Here is a tiny trained network, its code and every weight. The questions are about switching its units off for an input and a class, where a switched-off unit gives its printed mean instead of its output.

import numpy as np


def w(rows, s, z=0):
    codes = np.array(rows[::2]) - 128.0
    scale = np.full(codes.shape[1], s)
    scale[-1] = z or s
    return codes * scale


def norm(h):
    return h / np.sqrt((h * h).mean(-1, keepdims=True) + 1e-5)


def f(y):
    return np.maximum(y, 0)


def log_softmax(a):
    a = a - a.max(-1, keepdims=True)
    return a - np.log(np.exp(a).sum(-1, keepdims=True))


def net(x, mask):
    res = np.array(x, float).reshape(1, 5) / 4 @ E
    u = 0
    for l in range(2):
        y = f(norm(res) @ A[l][:, :-1].T + A[l][:, -1])
        res = res + np.where(mask[u : u + 9], y, B[l][:, -1]) @ B[l][:, :-1]
        u += 9
    return log_softmax(norm(res)[-1] @ U[:, :-1].T + U[:, -1])


A, B = {}, {}
E = w([
[121,153,177,68,173,203,69],'x0',
[94,81,113,149,117,192,210],'x1',
[64,120,133,2,158,136,142],'x2',
[44,122,96,139,189,128,188],'x3',
[90,35,167,163,165,122,153],'x4',
],0.0088)
A[0] = w([
[119,178,111,95,135,121,130,130],'L0N0',
[123,152,96,113,108,152,162,64],'L0N1',
[105,195,85,143,119,163,180,126],'L0N2',
[110,131,126,253,175,72,121,3],'L0N3',
[93,71,154,84,139,168,147,98],'L0N4',
[136,93,164,180,150,182,93,144],'L0N5',
[135,158,140,97,141,106,80,110],'L0N6',
[162,73,135,142,81,69,134,134],'L0N7',
[43,82,137,121,195,116,167,218],'L0N8',
],0.023,0.0047)
B[0] = w([
[167,161,115,51,116,130,123,174],'L0N0',
[138,65,129,134,116,78,144,157],'L0N1',
[175,74,172,191,107,138,129,188],'L0N2',
[172,190,154,194,2,4,125,215],'L0N3',
[128,29,75,86,170,175,155,198],'L0N4',
[188,111,136,184,181,189,108,195],'L0N5',
[121,161,115,92,176,193,89,184],'L0N6',
[162,103,174,211,85,108,141,198],'L0N7',
[103,12,119,67,213,238,154,251],'L0N8',
],0.019,0.016)
A[1] = w([
[207,178,148,126,96,125,71,135],'L1N0',
[90,152,131,131,158,120,171,58],'L1N1',
[108,71,117,204,241,253,118,149],'L1N2',
[30,228,109,73,187,151,87,2],'L1N3',
[85,144,144,126,107,126,120,55],'L1N4',
[64,143,167,126,149,94,116,85],'L1N5',
[188,172,150,186,143,145,56,94],'L1N6',
[82,132,162,161,211,154,99,101],'L1N7',
[125,196,195,159,123,144,67,64],'L1N8',
],0.016,0.0024)
B[1] = w([
[27,96,60,169,214,193,150,189],'L1N0',
[86,100,106,94,19,203,140,128],'L1N1',
[138,25,33,70,182,189,152,249],'L1N2',
[170,224,105,205,51,8,113,151],'L1N3',
[127,156,129,141,144,127,152,128],'L1N4',
[131,98,32,120,127,138,195,128],'L1N5',
[35,2,99,2,154,89,196,187],'L1N6',
[90,76,170,126,61,145,221,152],'L1N7',
[243,67,194,64,91,202,157,160],'L1N8',
],0.012,0.021)
U = w([
[78,199,159,143,133,141,122,11],'0',
[68,180,154,145,169,87,93,1],'1',
[138,53,86,82,168,201,142,215],'2',
[150,112,148,210,42,48,155,181],'3',
[132,252,94,52,121,126,69,142],'4',
],0.016,0.0049)

Each question gives the input, the list of numbers given to net, and the class t.
The units are the neurons (one row each of A and B). Each row of codes is followed by its name. A weight is (code - 128) times the scale printed after its matrix; where a second scale follows, it is the last column's (A, B and U).
mask holds one flag per neuron, layer by layer. A switched-off neuron (its flag False) gives its mean, the last column of its row in B, instead of its output. The means were averaged over made-up inputs and are rounded, as every weight is.
A unit's drop is (log p(t) with every unit on - log p(t) with that unit switched off) / (log p(t) with every unit on - log p(t) with every unit switched off).
The circuit of an input: a set's keep is (log p(t) with only the set's units on - log p(t) with every unit switched off) / (log p(t) with every unit on - log p(t) with every unit switched off). Starting from the 12 units with the biggest drops (on a tie, the unit counted first), units are removed one at a time, each time the one whose removal leaves the highest keep (on an exact tie, the one counted first), for as long as the keep stays at least 0.8.
units of the circuit, in order: the units of the circuit, biggest drop first
most important unit: the unit with the biggest drop
top k neurons in layer l: the k neurons of layer l with the biggest drops, biggest first
drop when u is switched off: that unit's drop, to one decimal
input [1,-3,7,-8,-2], class 4: most important unit => L0N8
input [-5,-4,7,-2,-2], class 4: top 2 neurons in layer 0 => L0N8, L0N2
input [4,0,-8,1,-2], class 3: units of the circuit, in order => L0N3, L0N8
input [0,-4,1,-6,-8], class 4: top 2 neurons in layer 1 => L1N3, L1N2
input [4,-4,3,1,-2], class 4: top 2 neurons in layer 0 => L0N8, L0N5
input [1,5,-7,5,2], class 3: top 3 neurons in layer 0 => L0N3, L0N6, L0N4
input [-3,-6,2,3,-6], class 4: top 2 neurons in layer 1 => L1N2, L1N3
input [-4,-5,-2,8,0], class 3: drop when L0N3 is switched off => 1.1
input [3,-5,-3,-7,-7], class 4: drop when L1N2 is switched off => 0.3
input [-5,1,-4,5,2], class 3: drop when L0N3 is switched off => 0.7
input [-4,-7,-3,-4,-1], class 3: top 2 neurons in layer 0 => L0N8, L0N7
